Below is a small trained network, with its code and all its weights. Each question gives an input and a target symbol and asks what happens when units are switched off, that is, made to give their printed mean instead of their output.

import numpy as np


def w(rows, s, z=0):
    codes = np.array(rows[::2]) - 128.0
    scale = np.full(codes.shape[1], s)
    scale[-1] = z or s
    return codes * scale


def f(y):
    return y / 2 * (1 + np.tanh(0.7978845608 * (y + 0.044715 * y**3)))


def softmax(a):
    e = np.exp(a - a.max(-1, keepdims=True))
    return e / e.sum(-1, keepdims=True)


def log_softmax(a):
    a = a - a.max(-1, keepdims=True)
    return a - np.log(np.exp(a).sum(-1, keepdims=True))


def net(x, mask):
    ids = ['ΦΨΩαβγζηθπτ'.index(c) for c in x.split()]
    T = len(ids)
    res = E[ids] + P[:T]
    q, k, v = (res @ M[0].T for M in (Q, K, V))
    z = softmax(np.where(np.tri(T) > 0, q @ k.T / 3**0.5, -1e9)) @ v
    res = res + np.where(mask[0], z, O[0][:, -1]) @ O[0][:, :-1]
    y = f(res @ A[0][:, :-1].T + A[0][:, -1])
    res = res + np.where(mask[1:17], y, B[0][:, -1]) @ B[0][:, :-1]
    return log_softmax(res[-1] @ U[:, :-1].T + U[:, -1])


Q, K, V, O, A, B = {}, {}, {}, {}, {}, {}
E = w([
[139,94,99,108,173],'Φ',
[199,140,92,204,155],'Ψ',
[133,62,63,63,225],'Ω',
[163,114,59,123,175],'α',
[176,114,86,108,136],'β',
[139,108,30,135,227],'γ',
[163,86,95,57,142],'ζ',
[140,139,87,167,168],'η',
[93,125,77,172,224],'θ',
[134,172,118,143,57],'π',
[102,191,105,249,132],'τ',
],0.014)
P = w([
[151,89,72,144,152],'0',
[143,43,140,179,133],'1',
[162,158,60,144,169],'2',
[169,161,143,107,216],'3',
[131,127,48,146,99],'4',
[104,7,157,172,73],'5',
[137,193,69,134,124],'6',
[179,189,217,94,232],'7',
[102,159,57,145,65],'8',
[48,115,182,210,132],'9',
[118,237,57,127,68],'10',
],0.017)
Q[0] = w([
[148,203,2,121,113],'h1',
[93,42,94,149,55],'h1',
[158,197,213,46,153],'h1',
],0.018)
K[0] = w([
[7,167,82,122,81],'h1',
[171,253,78,87,187],'h1',
[179,13,78,184,110],'h1',
],0.015)
V[0] = w([
[135,116,173,62,73],'h1',
[8,127,138,162,176],'h1',
[159,154,176,204,75],'h1',
],0.016)
O[0] = w([
[180,119,97,104,119,6],'h1',
[7,132,107,67,106,168],'h1',
[116,53,139,176,90,79],'h1',
],0.021,0.018)
A[0] = w([
[80,124,214,137,138,137],'n1',
[78,98,133,135,94,104],'n2',
[142,101,196,152,165,166],'n3',
[122,201,67,99,119,66],'n4',
[64,88,119,126,119,102],'n5',
[118,64,205,149,134,5],'n6',
[123,145,216,149,120,116],'n7',
[93,76,141,114,153,104],'n8',
[128,137,187,65,90,166],'n9',
[154,119,87,116,154,152],'n10',
[113,108,62,112,175,202],'n11',
[208,83,205,115,143,75],'n12',
[149,175,148,122,150,111],'n13',
[105,100,40,127,100,123],'n14',
[202,146,10,139,123,107],'n15',
[147,59,181,160,136,42],'n16',
],0.013,0.016)
B[0] = w([
[169,134,105,57,92,251],'n1',
[168,135,165,190,200,195],'n2',
[144,99,159,115,24,168],'n3',
[131,34,115,134,149,210],'n4',
[108,89,103,131,130,236],'n5',
[184,203,162,68,203,137],'n6',
[133,89,111,84,149,147],'n7',
[138,120,137,164,110,177],'n8',
[126,152,98,192,152,153],'n9',
[133,116,112,164,74,142],'n10',
[162,154,133,165,81,238],'n11',
[34,142,101,208,174,150],'n12',
[180,109,179,137,160,156],'n13',
[164,180,169,67,123,157],'n14',
[23,123,181,14,124,151],'n15',
[177,148,7,58,168,142],'n16',
],0.011,0.023)
U = w([
[171,254,125,196,82,224],'Φ',
[184,106,128,120,133,114],'Ψ',
[164,122,154,197,211,48],'Ω',
[170,138,186,159,118,154],'α',
[122,24,193,245,160,93],'β',
[148,169,187,82,142,3],'γ',
[121,132,226,142,137,30],'ζ',
[134,70,169,139,29,152],'η',
[93,136,115,144,147,206],'θ',
[165,63,111,211,131,83],'π',
[151,30,183,132,181,6],'τ',
],0.0079,0.0034)

Each question gives the input, a string of symbols that net reads in full, and the target symbol t.
The units are the heads (3 rows each of Q, K, V and O) and the neurons (one row each of A and B). Each row of codes is followed by its name. A weight is (code - 128) times the scale printed after its matrix; where a second scale follows, it is the last column's (O, A, B and U).
mask holds one flag per unit, heads first, then neurons. A switched-off unit (its flag False) gives its mean, the last column of its rows in O or B, instead of its output. The means were averaged over made-up inputs and are rounded, as every weight is.
A unit's drop is (log p(t) with every unit on - log p(t) with that unit switched off) / (log p(t) with every unit on - log p(t) with every unit switched off).
The circuit of an input: a set's keep is (log p(t) with only the set's units on - log p(t) with every unit switched off) / (log p(t) with every unit on - log p(t) with every unit switched off). Starting from the 12 units with the biggest drops (on a tie, the unit counted first), units are removed one at a time, each time the one whose removal leaves the highest keep (on an exact tie, the one counted first), for as long as the keep stays at least 0.8.
units of the circuit, in order: the units of the circuit, biggest drop first
most important unit: the unit with the biggest drop
k most important neurons: the k neurons with the biggest drops, biggest first
input γ θ Ψ Ω θ τ η, target β: units of the circuit, in order -> n2, h1
input η ζ β Ω β θ θ π θ η, target π: units of the circuit, in order -> h1, n16
input α τ θ η, target τ: 4 most important neurons -> n2, n6, n1, n5
input Ψ Ψ γ θ Φ β θ Ω, target β: units of the circuit, in order -> h1, n12
input η β γ η θ β η Φ θ β, target Φ: 3 most important neurons -> n4, n5, n15
input η θ β η η Φ η γ, target Φ: most important unit -> n4
input Ψ θ η θ η τ Ψ, target β: 2 most important neurons -> n2, n5
input Ω Ψ β η, target Ψ: 3 most important neurons -> n16, n6, n3
input θ β η Φ, target β: units of the circuit, in order -> h1, n1
input Ψ γ τ Φ η ζ, target Φ: units of the circuit, in order -> h1, n4
input θ θ Ψ, target θ: 2 most important neurons -> n3, n4
input Ω π π Φ Ψ, target η: 2 most important neurons -> n15, n3
input α β θ Ω, target β: units of the circuit, in order -> h1, n1
input π π Ψ Ψ η β Ω τ η Ψ, target τ: units of the circuit, in order -> h1, n6, n11, n7
input θ η Ω θ τ π θ θ θ θ α, target θ: most important neuron -> n4
input θ η η τ ζ ζ, target τ: 3 most important neurons -> n2, n6, n5
input β Ω α θ, target Ω: 4 most important neurons -> n4, n1, n13, n3
input Ψ θ Ω Φ θ Ψ Ψ η, target Ψ: units of the circuit, in order -> n16, h1, n6
input τ Φ Ω τ π π η, target η: 2 most important neurons -> n15, n2
input θ π η θ Ω θ Ψ Ψ γ θ, target Ψ: units of the circuit, in order -> h1, n16, n6, n3
input Ψ η θ β β θ η β γ θ α, target θ: most important unit -> n14
